[128 = 0]
[142 140 108 103 139 130   4 138 137 164 125 142 142 122 125 140  98 140
 167]  (87)
[100 134 159 153 136 117 145 121 146 151 149 131 109 137 124 139  98 148
 138]  (82)
[104 120 174 137 137 114 233 104 126 156 133 151  96 172 151 126 127  75
 109]  (82)
[114 125 119 127 102 124 109 128 133 161 131 125  95 127 125 131 128 145
 136]  (81)
[126 129 135 135 106 120 139 121 148 128 122 134 119 134 109 133 134 135
 113]  (87)
[117 129 149 136 125 114 120 116 143 142 144 161 113 132 122 160 124 156
 121]  (82)
[ 96 127 154 120 124 130  91 137 140 140 122 116  92 143 134 115 124  92
 139]  (82)
[128 127 123 128 100 126 104 151 146 129 107 125 115 133 140 118 118 102
 134]  (82)
[161 128  87 125  63 137 109 142 145  97 116 135 125 132 127 114 138 135
 108]  (81)
[125 126 141 128 119 123 174 100 133 149 135 155 112 139 128 148 145 130
  96]  (87)
[134 122 148 142 124 126 167  78 156 192 124 151 124 132 123 175 130 123
  90]  (82)
[ 97 128 132 141 104 118 165 115 126 145 109 151 103 126 127 138 132 143
 114]  (82)
[128 124 161 144 184 108 151  95 172 178 142 147 148 127 129 185 129 159
 137]  (81)
[124 145  98  88  98 108   4 176 131 110 128 116 138 100 132  92 106 175
 208]  (82)
[135 105 174 185 129 167 252  34  96 207 141 189  77 193 169 182 152  56
   4]  (87)
[105 134 128 117 100 122 104 132 136 160 119 111  89 141 135 108 109  81
 112]  (82)
[ 54 138 125 120 120 120 109 139 130  94 137 118 124 133 130 119 120  99
 149]  (82)
[118 130 134 143 148 128 136 113 117 129 133 144 122 125 146 143 117 157
 120]  (87)
[119 121 136 133  75  93 123 133 137 161 126 139 118 133 135 128 130 134
 105]  (87)
[102 128 130 127  71 128  80 153 149 122 117 102 120 143 121  87 127 112
 147]  (82)
[124 129 129 128 105 125 140 103 120 156 132 128 114 134 136 125 134 130
  99]  (81)
[116 131 146 126 152 120 180  95 109 178 145 138 118 135 134 140 110 163
 128]  (81)
[113 135 174 132 163 107 118 102 154 122 117 130 123 136  97 154 123 131
 142]  (87)
[101 131 139 125 127 108 151  97 163 160 104 121 114 127 127 123 123 138
 121]  (81)
[134 147 100 137 106 119  63 133 145 151 122 146 138 116 120 160 119 174
 154]  (81)
[142 122 140 145 124 116 206 103 130 134 131 148 116 146 125 153 131  99
  78]  (82)
[122 119 147 128 143 118 170 113 127 142 141 162 129 126 138 137 111 126
 127]  (82)
[116 132 149 128 144  99 108 124 137 141 129 134 126 122 125 152 118 169
 152]  (87)
[ 91 129 131 120 124 125 108 136 133 143 111 122 125 165 144  98 117 118
 149]  (82)
[125 129 143 126 130 118  44 115 152 170 124 149 127 145 125 153 114 133
 141]  (87)
[125 123 147 137 124 111 193 100 126 152 129 133 102 141 139 127 121 127
  14]  (82)
[132 128 126 123 120 143  89 141 135 138 131 138 124 129 129 133 114 155
 152]  (81)
[105 136 124 124 109 120  91 160 136  71 147 116  98 123 135 107 123 122
 133]  (87)
[123 127 113 124 117 119 114 122 124 123 161 113 136 137 129  92 121 155
 130]  (82)
[127 116  78 117  51 138 115 115 106 175  96 108 106 152 132  98 130  87
 107]  (81)
[115 121 151 141 149 136 206  89 128 151 139 144 118 156 132 142 133 122
 114]  (81)
[104 136 142 135 122 123 132  95 138 139 134 116  98 136 116 115 124 127
 121]  (81)
[114 131 130 115  94 141 135 106 152 157 123 124 111 130 128 125 134 159
  96]  (87)
[110 129 137 133 132 130 129 144 121 147 144 122 125 129 137 113  99 157
 154]  (82)
[115 127 146 144 132 123 140 101 149 159 130 144 117 152 131 126 129 114
 113]  (81)
[110 135 129 128 121 128 133 122 128 122 139 131 115 136 127 123 123 119
 116]  (87)
[114 124 138 134 125 107 125 102 149 131 123 137 122 153 117 134 119 146
 135]  (81)
[112 135 135 125 116 124 134 126 124 143 133 106 115 142 142 105 116 136
 130]  (81)
[116 117 142 140 122 114 142 117 151 145 135 168 114 140 130 147 124 151
 137]  (82)
[133 125 117 118 144 128 122 126 139 101 124 120 165 135 118 113 143  99
 140]  (81)
[137 116 155 114 110 118 191  76 138 179 141 164 105 145 147 165 151  81
  59]  (87)
[120 126 152 138 133 111 115 127 144 149 137 132 108 129 124 149 117 146
 149]  (81)
[107 136 145 130 110 133 118 126 131 195 136 109 104 148 136 166 105 120
 121]  (87)

[120 138 141 117 138 126 103 135 160  77 141 157 132 124 118 130 135 149
 136]  (48)
[135 131 151 133 144 135 110 138 151  31 115 154 122 129 127 128 125 150
 137]  (35)
[119 132 135 133 167 158 123 130 161 100 139 127 108 130 139 126 130 124
 136]  (35)
[128 162 148 147 149 166 127 130 153  36 119 138 118 124 133 143 124 149
 135]  (35)
[127 134 115 152 166 145 134 113 142 127 133 124 124 126 140 134 132 128
 129]  (35)
[128 108 136 147 117 129 116 134 137 135 122 139 118 127 127 135 121 152
 119]  (34)
[120 158 139 116 161 137 123 116 128 113 114 157 141 123 151 159 121 146
 139]  (34)
[136 113 120 127 140 130 121 114 136 135 129 118 127 122 129 130 136 125
 123]  (34)
[121 125 147 131 133 109 120 122 129  98 109 146 105 136 126 125 123 132
 148]  (47)
[118 124 132 127 154 122 114 134 137 106 131 147 145 128 135 125 136 133
 138]  (48)
[118 137 142 126 130 120 111 142 145  77 125 102 122 127 132 129 124 142
 137]  (48)
[124 151 137 124 146 130 129 120 133  64 104 139 117 139 117 130 126 149
 134]  (38)
[120 117 128 144 121 131 123 143 149 167 150 132 129 118 130 135 134 130
 120]  (35)
[129 100 151 122 154 126  63 140 160  46 108 155  99 138 130 127 127 145
 143]  (42)
[119 103 154 150  64 105  93 141 137 125 118 177 104 134 104 100 127 157
 134]  (48)
[127 138 140 143 119 149 134 125 120  93 101 137 107 133 132 136 120 139
 152]  (34)
[132 128 143 130 129 131 130 121 122 116 106 140 126 119 132 119 136 137
 150]  (34)
[131 159 148 136 115 126 125 115 144 119  99 151 145 128 125 140 130 102
 117]  (34)
[121 119 132 106 160 126 117 126 134 123 139 149 125 129 133 133 135 136
 132]  (42)
[122 151 129 109 154 116 116 112 109  24 102 139 136 136 133 123 116 139
 153]  (47)
[118 144 124 122 179 145 147 130 132 145 147 120 143 124 139 139 132 125
 125]  (35)
[132 129 131 134 125 136 138 143 126 158 136 124 116 131 138 132 122 121
 134]  (35)
[128 155 135 125 141 143 137 124 147  62 115 137 131 127 132 136 130 135
 125]  (35)
[121 138 143 102 162 123 130 135 146  82 134 151 133 121 132 114 141 133
 133]  (38)
[123 108 123 140 147 135 119 126 136 148 125 135 122 125 137 132 129 131
 118]  (42)
[117 144 129 113 152 131 131 121 132  91 136 137 127 136 126 131 119 118
 142]  (47)
[123 117 129 135 174 127 128 133 147 127 134 136 111 140 131 132 130 132
 134]  (42)
[120 142 146 136 159 141 128 122 142 105 111 151 125 135 139 142 119 138
 132]  (35)

[109 111  91 245 164 116 172 118 205 160  66 126 126 131 142 110 156 138
 198]  (13)
[112 113  77 231 202 109 158 120 163 179  53 136 120 126 124 127 178 123
 182]  (17)
[125 130 189  98  70 152 118 102 158 154 166 129 137 109 123 113 110 116
 122]  (21)
[124 123 165 237 190 113 186 113 134 191 145 126 148 116 130 124 132 122
 116]  (14)
[122 119  77 177 152 125 130 119 198 163 148 121 137 130 128 110 175 134
 183]  (17)
